Below are the code and all the weights of a small trained network. Each question names an input and a class and asks about switching units off, where a switched-off unit gives its printed mean instead of its output.

import numpy as np


def w(rows, s, z=0):
    codes = np.array(rows[::2]) - 128.0
    scale = np.full(codes.shape[1], s)
    scale[-1] = z or s
    return codes * scale


def norm(h):
    return h / np.sqrt((h * h).mean(-1, keepdims=True) + 1e-5)


def f(y):
    return y / 2 * (1 + np.tanh(0.7978845608 * (y + 0.044715 * y**3)))


def log_softmax(a):
    a = a - a.max(-1, keepdims=True)
    return a - np.log(np.exp(a).sum(-1, keepdims=True))


def net(x, mask):
    res = np.array(x, float).reshape(1, 3) / 4 @ E
    u = 0
    for l in range(2):
        y = f(norm(res) @ A[l][:, :-1].T + A[l][:, -1])
        res = res + np.where(mask[u : u + 9], y, B[l][:, -1]) @ B[l][:, :-1]
        u += 9
    return log_softmax(norm(res)[-1] @ U[:, :-1].T + U[:, -1])


A, B = {}, {}
E = w([
[164,134,244,150,195,167,192],'x0',
[42,22,112,51,99,216,188],'x1',
[41,159,165,2,77,84,176],'x2',
],0.00097)
A[0] = w([
[121,187,235,122,186,159,225,85],'0.n0',
[91,65,122,79,108,155,144,3],'0.n1',
[107,241,135,122,104,28,71,3],'0.n2',
[107,99,121,112,157,164,125,125],'0.n3',
[75,96,105,89,51,193,178,220],'0.n4',
[130,169,149,130,56,101,120,180],'0.n5',
[4,81,167,51,70,136,154,155],'0.n6',
[71,109,89,184,40,74,117,142],'0.n7',
[214,171,140,189,170,113,72,152],'0.n8',
],0.003,0.00058)
B[0] = w([
[102,129,209,136,3,160,70,211],'0.n0',
[89,138,125,27,174,92,129,155],'0.n1',
[213,13,92,51,43,93,239,184],'0.n2',
[176,77,75,117,85,121,178,139],'0.n3',
[149,64,46,92,145,155,198,214],'0.n4',
[216,101,124,147,148,162,87,147],'0.n5',
[90,158,100,203,204,95,174,251],'0.n6',
[148,100,205,86,139,154,101,158],'0.n7',
[61,146,64,131,186,133,216,210],'0.n8',
],0.0022,0.002)
A[1] = w([
[216,170,120,82,52,4,138,2],'1.n0',
[137,166,189,160,72,119,60,209],'1.n1',
[118,40,184,64,49,173,123,96],'1.n2',
[49,141,102,57,179,108,138,69],'1.n3',
[156,66,46,86,136,150,38,114],'1.n4',
[110,175,239,129,74,154,77,59],'1.n5',
[148,147,114,211,193,142,151,136],'1.n6',
[114,68,137,159,110,206,122,144],'1.n7',
[141,146,88,107,70,21,127,141],'1.n8',
],0.0036,0.00086)
B[1] = w([
[195,42,93,77,127,68,143,249],'1.n0',
[81,125,102,148,132,115,254,152],'1.n1',
[166,205,91,144,210,103,67,229],'1.n2',
[76,80,105,206,81,212,213,221],'1.n3',
[103,166,234,194,34,128,139,223],'1.n4',
[98,184,237,114,114,68,176,166],'1.n5',
[80,166,72,118,167,68,98,239],'1.n6',
[199,174,170,45,94,109,119,202],'1.n7',
[194,99,155,121,192,168,153,225],'1.n8',
],0.0031,0.0011)
U = w([
[253,6,85,48,132,48,165,189],'0',
[94,215,244,106,142,69,187,177],'1',
[106,90,134,91,134,102,70,3],'2',
[112,205,29,213,223,62,53,168],'3',
[90,82,137,79,135,89,44,6],'4',
[33,28,53,96,117,210,226,188],'5',
[201,178,162,36,184,216,27,98],'6',
[139,120,143,190,1,183,17,133],'7',
],0.0068,0.0049)

Each question gives the input, the list of numbers given to net, and the class t.
The units are the neurons (one row each of A and B). Each row of codes is followed by its name. A weight is (code - 128) times the scale printed after its matrix; where a second scale follows, it is the last column's (A, B and U).
mask holds one flag per neuron, layer by layer. A switched-off neuron (its flag False) gives its mean, the last column of its row in B, instead of its output. The means were averaged over made-up inputs and are rounded, as every weight is.
A unit's drop is (log p(t) with every unit on - log p(t) with that unit switched off) / (log p(t) with every unit on - log p(t) with every unit switched off).
The circuit of an input: a set's keep is (log p(t) with only the set's units on - log p(t) with every unit switched off) / (log p(t) with every unit on - log p(t) with every unit switched off). Starting from the 12 units with the biggest drops (on a tie, the unit counted first), units are removed one at a time, each time the one whose removal leaves the highest keep (on an exact tie, the one counted first), for as long as the keep stays at least 0.8.
circuit, biggest first: the units of the circuit, biggest drop first
most important unit: the unit with the biggest drop
top k neurons: the k neurons with the biggest drops, biggest first
k most important neurons of layer l: the k neurons of layer l with the biggest drops, biggest first
drop of u: that unit's drop, to one decimal
input [-7,-2,-4], class 7: most important unit => 1.n4
input [-3,-1,5], class 0: 2 most important neurons of layer 0 => (0.n2; 0.n8)
input [-6,2,0], class 7: circuit, biggest first => (1.n4; 0.n8)
input [3,8,-6], class 6: circuit, biggest first => (0.n8; 1.n7; 1.n2)
input [-8,7,-6], class 7: circuit, biggest first => (1.n4; 0.n8)
input [3,4,-1], class 6: circuit, biggest first => (0.n8; 1.n2)
input [0,6,-6], class 7: 2 most important neurons of layer 0 => (0.n8; 0.n6)
input [-7,4,-3], class 7: circuit, biggest first => (1.n4; 0.n8)
input [-6,0,3], class 0: top 3 neurons => (0.n2; 0.n8; 1.n0)
input [-1,3,-3], class 7: top 4 neurons => (0.n8; 1.n4; 0.n6; 1.n1)
input [-2,0,-2], class 7: 3 most important neurons of layer 0 => (0.n6; 0.n0; 0.n7)
input [0,2,-8], class 3: top 2 neurons => (1.n6; 0.n0)
input [-4,0,-2], class 7: top 3 neurons => (1.n4; 0.n0; 1.n5)
input [-4,-6,-1], class 0: circuit, biggest first => (0.n2)
input [-2,3,-4], class 7: top 2 neurons => (1.n4; 0.n6)
input [3,-8,8], class 0: top 2 neurons => (0.n2; 1.n0)
input [8,3,-6], class 1: 3 most important neurons of layer 0 => (0.n0; 0.n4; 0.n2)
input [2,-8,6], class 0: top 2 neurons => (0.n2; 1.n0)
input [3,-6,1], class 0: 2 most important neurons of layer 0 => (0.n2; 0.n6)
input [-6,2,-4], class 7: circuit, biggest first => (1.n4)
input [-2,2,-2], class 7: drop of 0.n8 => 0.4
input [-2,-3,8], class 0: drop of 0.n2 => 0.1
input [1,-7,7], class 0: drop of 0.n2 => 0.3
